Here is a tiny trained network, its code and every weight. The questions are about switching its units off for an input and a class, where a switched-off unit gives its printed mean instead of its output.

import numpy as np


def w(rows, s, z=0):
    codes = np.array(rows[::2]) - 128.0
    scale = np.full(codes.shape[1], s)
    scale[-1] = z or s
    return codes * scale


def norm(h):
    return h / np.sqrt((h * h).mean(-1, keepdims=True) + 1e-5)


def f(y):
    return y / 2 * (1 + np.tanh(0.7978845608 * (y + 0.044715 * y**3)))


def log_softmax(a):
    a = a - a.max(-1, keepdims=True)
    return a - np.log(np.exp(a).sum(-1, keepdims=True))


def net(x, mask):
    res = np.array(x, float).reshape(1, 8) / 4 @ E
    u = 0
    for l in range(3):
        y = f(norm(res) @ A[l][:, :-1].T + A[l][:, -1])
        res = res + np.where(mask[u : u + 8], y, B[l][:, -1]) @ B[l][:, :-1]
        u += 8
    return log_softmax(norm(res)[-1] @ U[:, :-1].T + U[:, -1])


A, B = {}, {}
E = w([
[202,89,254,185,214,171,198,127],'x0',
[249,115,198,38,103,10,81,69],'x1',
[234,244,60,180,167,69,157,144],'x2',
[155,53,55,202,183,120,42,136],'x3',
[122,135,153,127,119,117,119,167],'x4',
[132,135,134,123,130,146,119,126],'x5',
[127,134,130,127,128,134,124,124],'x6',
[133,130,123,126,129,142,124,115],'x7',
],0.0078)
A[0] = w([
[114,124,129,131,94,138,161,97,100],'L0N0',
[124,178,168,129,84,132,193,82,30],'L0N1',
[62,202,136,68,95,93,139,108,135],'L0N2',
[68,175,166,120,153,111,161,128,56],'L0N3',
[98,174,149,100,90,117,188,102,2],'L0N4',
[166,245,87,142,115,125,126,127,107],'L0N5',
[77,91,127,101,99,148,131,112,68],'L0N6',
[122,118,138,47,138,85,123,135,112],'L0N7',
],0.011,0.0056)
B[0] = w([
[84,139,175,151,132,156,101,165,134],'L0N0',
[203,57,48,96,197,173,91,229,158],'L0N1',
[146,104,77,82,172,147,100,133,254],'L0N2',
[117,112,140,148,130,254,92,132,142],'L0N3',
[172,92,133,84,178,232,117,227,153],'L0N4',
[156,121,88,184,109,58,205,100,253],'L0N5',
[111,122,134,139,67,144,162,110,175],'L0N6',
[131,154,142,126,83,110,146,60,191],'L0N7',
],0.0098,0.0051)
A[1] = w([
[144,120,172,218,136,137,110,144,91],'L1N0',
[102,238,54,92,58,129,77,124,67],'L1N1',
[107,160,154,36,117,124,248,161,40],'L1N2',
[35,189,103,186,109,159,182,160,4],'L1N3',
[120,150,210,159,160,95,121,98,3],'L1N4',
[164,171,254,158,237,163,185,124,59],'L1N5',
[147,78,86,212,105,100,24,115,77],'L1N6',
[83,218,144,89,101,112,82,201,33],'L1N7',
],0.0094,0.0045)
B[1] = w([
[145,129,77,113,114,141,152,177,182],'L1N0',
[64,79,143,82,188,103,242,117,227],'L1N1',
[181,73,112,130,118,191,55,187,153],'L1N2',
[141,222,138,151,159,195,106,56,218],'L1N3',
[79,142,128,36,79,106,176,136,128],'L1N4',
[12,133,101,45,134,46,204,137,254],'L1N5',
[156,95,117,13,185,209,127,192,214],'L1N6',
[118,110,108,102,200,123,154,92,114],'L1N7',
],0.011,0.0042)
A[2] = w([
[95,68,19,48,159,105,146,96,60],'L2N0',
[49,14,252,133,57,152,57,99,2],'L2N1',
[230,122,221,50,91,80,117,95,90],'L2N2',
[54,96,142,112,139,81,172,156,46],'L2N3',
[198,97,183,29,42,13,54,28,84],'L2N4',
[255,117,117,91,198,200,151,186,195],'L2N5',
[20,47,120,65,59,194,75,35,175],'L2N6',
[24,178,82,230,162,193,118,126,112],'L2N7',
],0.008,0.0045)
B[2] = w([
[18,119,223,90,156,129,162,176,226],'L2N0',
[250,61,43,142,16,74,175,107,174],'L2N1',
[77,119,109,202,117,206,75,164,193],'L2N2',
[52,153,138,130,175,109,162,119,157],'L2N3',
[100,208,171,192,179,203,97,100,231],'L2N4',
[135,68,91,103,70,149,83,164,231],'L2N5',
[209,157,92,134,150,45,149,141,253],'L2N6',
[145,137,209,156,122,130,43,92,219],'L2N7',
],0.012,0.0078)
U = w([
[11,118,160,89,173,73,210,135,198],'0',
[134,41,73,81,118,204,90,235,21],'1',
[75,230,194,252,130,227,67,61,2],'2',
[200,117,37,212,32,27,230,77,242],'3',
],0.013,0.004)

Each question gives the input, the list of numbers given to net, and the class t.
The units are the neurons (one row each of A and B). Each row of codes is followed by its name. A weight is (code - 128) times the scale printed after its matrix; where a second scale follows, it is the last column's (A, B and U).
mask holds one flag per neuron, layer by layer. A switched-off neuron (its flag False) gives its mean, the last column of its row in B, instead of its output. The means were averaged over made-up inputs and are rounded, as every weight is.
A unit's drop is (log p(t) with every unit on - log p(t) with that unit switched off) / (log p(t) with every unit on - log p(t) with every unit switched off).
The circuit of an input: a set's keep is (log p(t) with only the set's units on - log p(t) with every unit switched off) / (log p(t) with every unit on - log p(t) with every unit switched off). Starting from the 12 units with the biggest drops (on a tie, the unit counted first), units are removed one at a time, each time the one whose removal leaves the highest keep (on an exact tie, the one counted first), for as long as the keep stays at least 0.8.
circuit, biggest first: the units of the circuit, biggest drop first
top k neurons: the k neurons with the biggest drops, biggest first
k most important neurons of layer l: the k neurons of layer l with the biggest drops, biggest first
drop of u: that unit's drop, to one decimal
input [5,8,-7,-2,4,-3,-2,-7], class 2: circuit, biggest first	[L2N4]
input [2,-5,-7,-2,-2,1,-5,-8], class 3: top 2 neurons	[L2N1, L2N6]
input [-6,-2,5,3,-5,1,3,0], class 0: top 2 neurons	[L2N0, L1N1]
input [-6,6,-2,-7,3,8,-4,1], class 1: top 4 neurons	[L0N4, L1N2, L1N5, L0N1]
input [-4,6,3,-5,6,-3,-1,0], class 2: top 3 neurons	[L2N4, L0N7, L1N6]
input [-6,-1,-5,-7,3,-7,7,-5], class 1: top 4 neurons	[L0N4, L1N2, L1N5, L0N2]
input [3,-4,5,-4,-1,-2,-2,-1], class 3: top 4 neurons	[L0N5, L1N6, L2N0, L0N1]
input [-6,-8,4,5,4,-8,2,-4], class 2: top 3 neurons	[L1N3, L2N7, L1N5]
input [-3,5,-7,-6,0,-8,4,-3], class 3: 2 most important neurons of layer 0	[L0N7, L0N6]
input [5,-6,4,-6,7,0,-5,-6], class 1: top 3 neurons	[L0N1, L1N2, L1N1]
input [-7,-7,1,-8,3,-5,-7,8], class 1: top 4 neurons	[L0N4, L0N2, L1N5, L1N2]
input [7,7,2,7,3,1,8,0], class 0: 2 most important neurons of layer 1	[L1N5, L1N4]
input [-4,5,-6,-2,3,7,8,0], class 3: 2 most important neurons of layer 2	[L2N1, L2N6]
input [8,5,6,3,5,2,4,-2], class 0: circuit, biggest first	[L1N5]
input [-5,-4,-7,0,7,6,8,6], class 3: circuit, biggest first	[L2N6, L2N1]
input [-7,-8,-2,-4,-8,7,-6,2], class 2: top 2 neurons	[L1N3, L2N7]
input [-4,7,-8,6,-8,2,-3,0], class 3: 2 most important neurons of layer 2	[L2N1, L2N6]
input [-2,-8,7,-8,-3,3,-3,1], class 1: top 3 neurons	[L0N1, L0N4, L2N5]
input [-8,-6,3,7,0,6,6,-5], class 0: top 2 neurons	[L1N1, L2N0]
input [-5,-8,-3,7,-1,-8,6,2], class 2: circuit, biggest first	[L2N7]
input [5,-5,-6,-1,-6,8,0,-8], class 3: 4 most important neurons of layer 2	[L2N1, L2N6, L2N4, L2N0]
input [-8,-6,2,7,1,6,7,-6], class 0: top 2 neurons	[L1N1, L2N0]
input [0,8,-6,6,8,-4,-5,5], class 2: 2 most important neurons of layer 2	[L2N4, L2N2]
input [7,-4,0,6,8,-2,7,-3], class 0: drop of L1N5	4.0
input [-5,-8,-2,2,1,2,-2,8], class 2: drop of L1N3	1.1
input [8,1,1,6,4,7,-8,1], class 0: drop of L1N5	4.3
